Below is a small trained network, with its code and all its weights. Each question gives an input and a class and asks what happens when units are switched off, that is, made to give their printed mean instead of their output.

import numpy as np


def w(rows, s, z=0):
    codes = np.array(rows[::2]) - 128.0
    scale = np.full(codes.shape[1], s)
    scale[-1] = z or s
    return codes * scale


def f(y):
    return y / 2 * (1 + np.tanh(0.7978845608 * (y + 0.044715 * y**3)))


def log_softmax(a):
    a = a - a.max(-1, keepdims=True)
    return a - np.log(np.exp(a).sum(-1, keepdims=True))


def net(x, mask):
    res = np.array(x, float).reshape(1, 7) / 4 @ E
    y = f(res @ A[0][:, :-1].T + A[0][:, -1])
    res = res + np.where(mask, y, B[0][:, -1]) @ B[0][:, :-1]
    return log_softmax(res[-1] @ U[:, :-1].T + U[:, -1])


A, B = {}, {}
E = w([
[128,133,120,130],'x0',
[127,139,111,132],'x1',
[67,120,152,254],'x2',
[128,126,132,127],'x3',
[168,37,40,177],'x4',
[124,156,83,137],'x5',
[207,199,172,222],'x6',
],0.014)
A[0] = w([
[240,143,118,30,245],'neuron 0',
[176,162,145,181,126],'neuron 1',
[37,255,192,80,248],'neuron 2',
[250,73,135,105,199],'neuron 3',
[8,104,147,231,197],'neuron 4',
[254,179,167,183,169],'neuron 5',
],0.011)
B[0] = w([
[116,190,102,31,235],'neuron 0',
[192,123,154,107,176],'neuron 1',
[69,166,247,123,254],'neuron 2',
[142,157,77,90,199],'neuron 3',
[112,65,138,220,233],'neuron 4',
[241,188,114,227,222],'neuron 5',
],0.015,0.02)
U = w([
[42,145,149,8,159],'0',
[107,73,8,18,253],'1',
[180,235,170,71,71],'2',
[221,162,39,73,60],'3',
[20,79,179,111,146],'4',
[85,9,45,124,168],'5',
[159,152,207,156,101],'6',
[213,73,85,158,81],'7',
],0.012,0.006)

Each question gives the input, the list of numbers given to net, and the class t.
The units are the neurons (one row each of A and B). Each row of codes is followed by its name. A weight is (code - 128) times the scale printed after its matrix; where a second scale follows, it is the last column's (A, B and U).
mask holds one flag per neuron, in row order. A switched-off neuron (its flag False) gives its mean, the last column of its row in B, instead of its output. The means were averaged over made-up inputs and are rounded, as every weight is.
A unit's drop is (log p(t) with every unit on - log p(t) with that unit switched off) / (log p(t) with every unit on - log p(t) with every unit switched off).
The circuit of an input: a set's keep is (log p(t) with only the set's units on - log p(t) with every unit switched off) / (log p(t) with every unit on - log p(t) with every unit switched off). Starting from all 6 units, units are removed one at a time, each time the one whose removal leaves the highest keep (on an exact tie, the one counted first), for as long as the keep stays at least 0.8.
circuit, biggest first: the units of the circuit, biggest drop first
unit that matters most: the unit with the biggest drop
k most important neurons: the k neurons with the biggest drops, biggest first
drop of u: that unit's drop, to one decimal
input [6,8,-4,0,2,-1,2], class 3: unit that matters most : neuron 2
input [-3,1,-6,-2,2,2,-6], class 1: circuit, biggest first : (neuron 2; neuron 5)
input [-1,-2,1,-7,7,7,2], class 7: circuit, biggest first : (neuron 0; neuron 2)
input [1,3,7,2,7,7,0], class 5: circuit, biggest first : (neuron 5; neuron 2)
input [8,5,7,-6,6,-7,0], class 5: 2 most important neurons : (neuron 5; neuron 2)
input [-4,1,2,-3,5,6,-5], class 5: circuit, biggest first : (neuron 2; neuron 5; neuron 0)
input [-5,-8,-4,-2,5,-7,-2], class 1: circuit, biggest first : (neuron 2; neuron 5)
input [-8,4,2,0,2,-2,-1], class 5: circuit, biggest first : (neuron 2; neuron 5)
input [-3,1,-7,1,0,-3,-5], class 0: 2 most important neurons : (neuron 5; neuron 0)
input [3,4,-3,-2,4,2,-3], class 1: 2 most important neurons : (neuron 2; neuron 5)
input [4,0,2,5,-8,2,0], class 4: circuit, biggest first : (neuron 5; neuron 2)
input [1,-7,1,5,5,-1,-4], class 5: circuit, biggest first : (neuron 2; neuron 0; neuron 5)
input [1,-7,3,-3,3,3,-2], class 5: circuit, biggest first : (neuron 2; neuron 5)
input [3,-6,-6,-7,3,7,-3], class 1: circuit, biggest first : (neuron 2; neuron 5)
input [4,0,2,-5,-5,-4,5], class 6: unit that matters most : neuron 0
input [-7,-5,8,0,1,-1,-4], class 5: 2 most important neurons : (neuron 2; neuron 4)
input [8,-2,0,-3,-2,5,-7], class 0: 2 most important neurons : (neuron 4; neuron 5)
input [5,-5,-2,1,7,-4,-4], class 1: drop of neuron 2 : 0.3
input [1,6,6,3,7,-2,-7], class 5: drop of neuron 2 : 0.8
input [-6,7,6,-7,-5,2,-1], class 4: unit that matters most : neuron 5
